Each row of numbers stands for one node and depends on some of the facts below. Use the named rows to name the rest.

How the nodes are related:
J_10: plera J_581; bamir fumir
J_101: bamir kogros
J_107: plazun J_565; bamir fumir
J_110: plera J_591; bamir fumir
J_114: plazun J_996; bamir fumir
J_117: plera J_888; bamir plavitra
J_121: plera J_906; bamir vaneskor
J_125: plazun J_565 J_402 J_80; bamir fumir
J_127: bamir fumir
J_128: bamir kogros
J_129: plera J_107; bamir fasor
J_13: plera J_916; bamir vaneskor
J_138: plera J_488; bamir kogros
J_149: plazun J_393 J_546 J_544 J_409; bamir vaneskor
J_157: plazun J_66 J_177; plera J_318; bamir grozor
J_163: bamir fumir
J_164: plazun J_402; bamir fasor
J_172: plera J_393; bamir fasor
J_176: plera J_297; bamir plavitra
J_177: plazun J_565; plera J_703; bamir vaneskor
J_178: plazun J_653 J_51; plera J_117; bamir vaneskor
J_179: plazun J_393; plera J_374; bamir vaneskor
J_181: plera J_854; bamir fumir
J_183: plazun J_550; bamir fumir
J_191: bamir vaneskor
J_200: plera J_227; bamir fumir
J_208: plera J_163; bamir fumir
J_219: plazun J_838; bamir vaneskor
J_225: plazun J_464; plera J_680; bamir fumir
J_227: plera J_905; bamir fumir
J_234: plazun J_385; plera J_121; bamir fumir
J_249: plera J_10; bamir vaneskor
J_258: plazun J_843 J_354 J_565; plera J_403; bamir fumir
J_266: plazun J_402; bamir grozor
J_268: plazun J_511; plera J_657; bamir vaneskor
J_279: plera J_280; bamir kogros
J_280: plera J_610; bamir plavitra
J_292: plazun J_853; bamir fumir
J_297: plera J_178; bamir vaneskor
J_318: plazun J_542; bamir fumir
J_319: plazun J_809 J_405; plera J_47; bamir vaneskor
J_34: plazun J_372; bamir fumir
J_354: plazun J_906; bamir vaneskor
J_358: plazun J_268 J_789; plera J_941; bamir vaneskor
J_364: bamir fumir
J_366: plazun J_66; bamir fumir
J_367: bamir fumir
J_368: plazun J_55; bamir fumir
J_372: plazun J_393 J_550 J_319; bamir fumir
J_373: plazun J_319; bamir vaneskor
J_374: plazun J_431 J_916; plera J_279; bamir vaneskor
J_377: plera J_876; bamir fumir
J_385: bamir plavitra
J_388: plazun J_51; plera J_608; bamir vaneskor
J_393: bamir fumir
J_398: plazun J_739; bamir fumir
J_400: plera J_762; bamir fumir
J_402: plera J_720; bamir vaneskor
J_403: plazun J_697; plera J_478; bamir fumir
J_405: plazun J_80; bamir fumir
J_409: bamir fumir
J_410: plazun J_767; bamir kogros
J_428: bamir fumir
J_431: plera J_835; bamir fumir
J_441: plera J_542; bamir vaneskor
J_442: plazun J_706; bamir plavitra
J_445: plera J_225; bamir fumir
J_448: plera J_101; bamir vaneskor
J_464: plazun J_402; bamir fumir
J_469: plazun J_937; plera J_533; bamir vaneskor
J_47: plera J_388; bamir fumir
J_478: plera J_674; bamir vaneskor
J_480: plera J_577; bamir kogros
J_488: plazun J_373 J_398; plera J_364; bamir kogros
J_507: plera J_685; bamir fumir
J_51: plazun J_114 J_431 J_225; bamir fumir
J_511: bamir vaneskor
J_529: plazun J_55 J_854 J_258; bamir grozor
J_530: plera J_96; bamir fumir
J_533: plazun J_266; bamir vaneskor
J_534: plazun J_364; bamir vaneskor
J_535: plera J_883; bamir grozor
J_541: plera J_706; bamir vaneskor
J_542: plera J_566; bamir kogros
J_544: plazun J_266 J_843 J_354 J_937; bamir fumir
J_546: plazun J_633; bamir plavitra
J_547: plera J_694; bamir grozor
J_549: plera J_584; bamir grozor
J_55: plazun J_533 J_580; bamir fumir
J_550: plazun J_318; plera J_900; bamir vaneskor
J_565: plera J_385; bamir fumir
J_566: plera J_592; bamir fumir
J_577: plera J_824; bamir kogros
J_580: plera J_999; bamir fasor
J_581: plera J_838; bamir fumir
J_584: plazun J_393 J_906; bamir kogros
J_591: plera J_373; bamir fumir
J_592: bamir vaneskor
J_602: plera J_87; bamir vaneskor
J_608: plazun J_402; bamir fumir
J_610: bamir vaneskor
J_633: plera J_670; bamir fumir
J_636: bamir vaneskor
J_645: plazun J_234; bamir fumir
J_653: plazun J_80; bamir vaneskor
J_655: plera J_672; bamir fumir
J_657: plera J_881; bamir fumir
J_66: plazun J_853 J_354; bamir fumir
J_67: plera J_138; bamir fumir
J_670: plazun J_937 J_225; plera J_400; bamir fumir
J_672: plazun J_372; plera J_547; bamir fumir
J_674: plera J_787; bamir grozor
J_680: plera J_697; bamir fumir
J_685: plera J_172; bamir fumir
J_688: plazun J_164; bamir fumir
J_694: plera J_129; bamir fumir
J_697: plazun J_542; plera J_448; bamir fumir
J_703: plera J_128; bamir fumir
J_706: plazun J_354 J_402; plera J_428; bamir vaneskor
J_72: plazun J_266 J_828; bamir grozor
J_720: bamir grozor
J_725: plera J_742; bamir fumir
J_730: plazun J_789; plera J_636; bamir fumir
J_739: plazun J_550; bamir fumir
J_742: plazun J_319; plera J_995; bamir plavitra
J_743: plazun J_809 J_442; bamir vaneskor
J_749: plera J_853; bamir fumir
J_762: plera J_191; bamir fumir
J_764: plera J_530; bamir vaneskor
J_766: plazun J_853; bamir vaneskor
J_767: plazun J_393 J_633; bamir fumir
J_787: bamir fumir
J_789: plera J_549; bamir kogros
J_80: plazun J_906 J_697; bamir fumir
J_807: plazun J_743 J_697; bamir fumir
J_809: plazun J_633 J_706; bamir plavitra
J_824: plera J_183; bamir vaneskor
J_828: plazun J_318 J_912 J_789; bamir kogros
J_835: plera J_480; bamir fumir
J_836: plera J_964; bamir kogros
J_838: plazun J_374 J_530; bamir fumir
J_843: plazun J_542 J_179 J_80; bamir kogros
J_853: plera J_164; bamir kogros
J_854: plazun J_633 J_125; plera J_730; bamir plavitra
J_87: bamir fumir
J_871: plera J_766; bamir grozor
J_876: plazun J_964; bamir vaneskor
J_881: plera J_541; bamir kogros
J_882: plazun J_670; bamir vaneskor
J_883: plera J_157; bamir fumir
J_888: plera J_789; bamir vaneskor
J_899: plazun J_163 J_258; plera J_655; bamir fumir
J_900: plera J_200; bamir vaneskor
J_905: bamir fumir
J_906: plera J_367; bamir kogros
J_909: plera J_66; bamir fumir
J_912: plazun J_410; plera J_923; bamir vaneskor
J_916: plera J_445; bamir vaneskor
J_923: bamir fumir
J_925: plazun J_87; plera J_507; bamir grozor
J_934: plera J_13; bamir kogros
J_937: plazun J_706; plera J_405; bamir plavitra
J_941: plera J_176; bamir fumir
J_946: plazun J_546 J_680 J_530; bamir vaneskor
J_959: plazun J_550 J_529; bamir fumir
J_96: bamir grozor
J_964: plazun J_843; plera J_442; bamir fumir
J_973: plazun J_882 J_912; plera J_934; bamir fumir
J_995: plera J_368; bamir vaneskor
J_996: plazun J_405 J_843 J_706; plera J_925; bamir fumir
J_999: bamir fumir

Some nodes and their rows:
J_478: [-14  36 -13   4 -11   0  29  16  -5   3   6  -8   3  -4  -7  11  -1  -1
  -6   7   0   6 -11   2  19   3 -35]
J_403: [  4 -42   3  -9   6 -16 -16   9   3   4   0  16  -6 -13  -8 -12  -7 -36
  18   1   2   4  18  17 -12 -20  20]
J_835: [  2  39 -30  24  11   0  -4  49  -9  -4   3  -2  -6  -5  -8 -20   6  -9
  -3   0  14  -8  -3  -2  26   9 -28]
J_398: [ 13 -35 -32 -21  18  36  -6  17  11 -19  -1  27  15   6   3 -13   7  -2
  14 -13 -27  21   4  -5 -31   2  18]
J_946: [-23  -5  61  18   2  12 -15 -15 -13  29 -15  18  20 -10  -7 -18 -14 -25
 -32   2 -33  28  41 -32   7 -41  22]
J_546: [  0 -30  39 -12  10   4 -27 -14   9  -6   5   4   0  14  25 -13  -7  11
  -2 -22 -21 -29  13 -28 -10  11  30]
J_157: [  7 -19  -6   7  -5 -55  -6 -27 -22  47   7  12 -16 -27 -12  10  11 -13
  -3  13  67  15  -2  58  -1 -48  28]
J_366: [ 33 -18 -17  29  10 -31 -18 -34 -24  27 -16  -6  -4 -10 -15   6   9  10
  -5   1  57  12   2  42  -9 -28  46]
J_368: [ 21 -32 -21   5  17   2 -13 -10  -7   8  -8  15   8  -6  -8  -7   8  -5
   2  -3  13  22  11  21 -21 -21  38]
J_279: [-17  32 -16   3   0  -3  33   5 -12  -1  11  -8  -3 -17 -11  15  -5   2
 -16  18  -4   7 -16  -2  25  17 -35]
J_172: [-22  46   0  -8  -8  -7  47  12  10  14  17   1   6   3  -2  22  -5  10
 -19  -4  -2   6 -13  14  18  -6 -30]
J_925: [-15  40  -1   6   2  -4  25  23  -5  20   3   9   7 -11 -17  12  20 -10
 -19  13  -2  18   3  35  11  -6 -37]
J_876: [  0 -31   4  -5   2  -6  -5 -27 -14  20   1  13  12  -5   3  -3  -9   1
  -7  -6  11  26  10  -2  -9 -33  36]
J_469: [-14 -35  33  -8 -11 -27 -11 -20  -6  17   4   9  -3 -12   0  -6 -21 -31
   2   4   6   5  14  -1   4 -35  23]
J_266: [  4 -49  10 -32  -6  -9 -20 -23   7  -3  16   9   4  21  36  -3  -3  29
  10 -31  11 -20  -7  -7 -17  -1  31]
J_838: [-10  22  80  39   6  15 -38   0  -6  15 -27  -9  11   9  -1 -21  -7 -10
 -32   0 -39 -18  48 -35  10  -1   6]
J_410: [-14 -47   0 -36  12  25   4 -19   0 -15  15  22  11  -4  17  -5 -21   4
  -3 -12 -38  14   1 -40 -10   6  24]
J_655: [ -1  41 -23  30 -15  15  13  10   4   3  -5  -2  -4 -12 -10   7  21 -10
  15  22   3 -24   6   3  -9  15 -26]
J_923: [ 15  37 -14  28  12  22   2  10  -4  -3 -14 -10   8   6  -8   3  18  21
 -12   2  -4   7   2   6  -2  13 -10]

Name these rows:
No name comes twice in this set of rows, the named rows included.
[-29  -2  79  14 -14 -23 -19 -12  -8  27  -6   0   0 -11  -2 -10 -24 -36
 -18   9 -13  -8  33 -21  23 -32   5]  J_388
[ -9 -57 -33 -65  -7   8  16   9  23 -33  29  18   4  14  24  -4 -18  -2
  39 -22 -20  -3 -20 -19 -18  10   1]  J_550
[ 15 -35  21  14  14 -14 -31 -22 -12  15 -13   6   4  -3  -3 -11  -2  -6
  -4  -5  13   2  25   9 -14 -24  46]  J_608
[  8  46  -9  14   0  10  -2  22   8 -21 -11 -15 -10 -13  -2   4  11  -4
   7  18   0   2 -10  17   5   7 -26]  J_941
[ 19 -56  -7  -8   3 -41 -24 -17  -3   6   4   1 -16  -8  -2  -1  -9 -19
  24  -3  44 -10   0  37 -14 -17  35]  J_258
[  8 -47 -16 -15  22  31 -14  10   7  -3  -6  35  17  -3  -2 -18   5 -19
   9  -9 -27  33  18   1 -30 -18  34]  J_34
[ 16 -57 -29 -13  23  16 -13   1  -3   7  -5  40  15 -13 -10 -15   8 -22
   8  -4  -9  42  20  19 -34 -32  46]  J_959
[ -6 -31  42  -4  -6 -16 -18 -34 -10  11   0  -4   9   9  17  -6 -23   8
 -11 -15   3  -7  12 -22   1 -20  34]  J_653
[  1 -53  38  -2   3 -28 -33  -9   2  12  -6  10  -7  -8  -5 -14 -16 -42
  15  -1   5  -8  28  15  -8 -25  33]  J_996
[  5  58   1  -2   3  10  -6  10  16 -29  -6 -12 -22 -32  16   8  21   5
   1  23  -1  13 -22  18  10  -3 -19]  J_117
[ 13 -44 -37 -27  21  37  -6  16  12 -21  -1  30  15   8   5 -15   9  -1
  20 -16 -30  23   5  -2 -32   0  22]  J_739
[ 15 -58   0 -38   5   5 -23 -10  21 -45  10 -15   6  46  40  -2 -17  40
  33 -47 -14 -53 -10 -22 -26  42  21]  J_393
[ -8  49   0  -4 -12   8  10  12   9  -7   0  -2  -8 -12  12   8  23   9
  -4  13   3  10 -17  13  10  -6 -29]  J_549

The same nodes again, as new rows of numbers:
Some nodes and their rows:
J_843: [-20  11  10   6  -9  -5  19  21   9   5  -2 -12  -6]
J_964: [-19  12  -6   3  -4  -3  17   9   4   0  -5  -1  -6]
J_743: [ 2 16 -6  4  3  0  8  2 -1  1 -3 -2 26]
J_934: [-12  -9  -2 -13  -4  -4 -12 -10   1  17  -1 -34  10]
J_13: [-14  -9   4  -6   0  -3  -9 -12   1  13  -8 -33  21]
J_445: [-16 -10  -5  -3  -3   0  -2 -14   6  10  -1 -11  -2]
J_739: [  3 -17  -1  12  -1  10  16   2 -15  22   9   1  -8]
J_923: [ -6 -12  -6  -3   0   2 -10  -1   3  -7  -3   4  -4]
J_101: [  8 -11  -1   8  -3   6  -2  -9  19   1  11  12  14]
J_200: [ -8  -4  -1  -3   1   1 -10  -4   1  -3  -1   4  -9]
J_881: [  3  -1   3  -5   1   0 -15  -1   3   0   4  -1   2]
J_358: [-16   8  17   1   9  -6  13   9 -12 -22  10   5  11]
J_87: [ -6 -12  -6  -3   1   3 -11  -1   3  -7  -3   4  -4]
J_319: [ 0 21  1  8  3  2 13  1 -7 13  2 -4 19]
J_266: [ 70 -14   3  -6 -10 -14  40  -7  -6 -18   1   2 -12]
J_764: [  0   7  14   1   4  -2 -12  -5   0   0  -1  -3   8]
J_566: [-8 -5 -2 -3  1  1 -9 -4  1 -3 -1  4 -9]
J_177: [-1 13 15  7 -1 -6 11  4  1  1 -4 -8  5]
J_219: [ 4  4  5  6  2  0  4  2 -1  2 -2 -4 15]

Rows to name:
No name comes twice in this set of rows, the named rows included.
[-14   2  -1   4  -3   0  12   6   1   3  -2  -1 -10]  J_807
[ 6  5 -5  1 -1  2  4  3 -3  9  7 -2  9]  J_410
[  1   1   2  -5   0  -1 -14   0   4  -1   3  -1   3]  J_853
[ -9  12   2   2  -1  -2   9  -2  -2   7   1   2 -13]  J_899
[ 24   8  10   0   6   3 -32   8  -3  -4 -12   7   0]  J_888
[-11   4   7  -2  -1  -4  -3  -3   3  -2  -2   2 -18]  J_565
[-9  7 -9  1 -2  0 11  2  0  1 -2  3 -2]  J_114
[ -6  -3  11  -2  -2   0 -11   6   5   3   3  -5  -5]  J_542
[-6  0 -5  2 -1  1  7  1 -2  2  0  2 -6]  J_645
[  2 -12  -8  13   1  13  19   2 -19  29  12   2  -1]  J_372
[ 34   7  -7   3  -2   8 -20  20  -5  13  -9   6  -5]  J_584
[  3 -22  -8   9  -2  10  13   5 -11  14   5   1  -1]  J_183
[ 8 -6 -3  9  2  7  9  5 -7  8  1 -4 25]  J_373

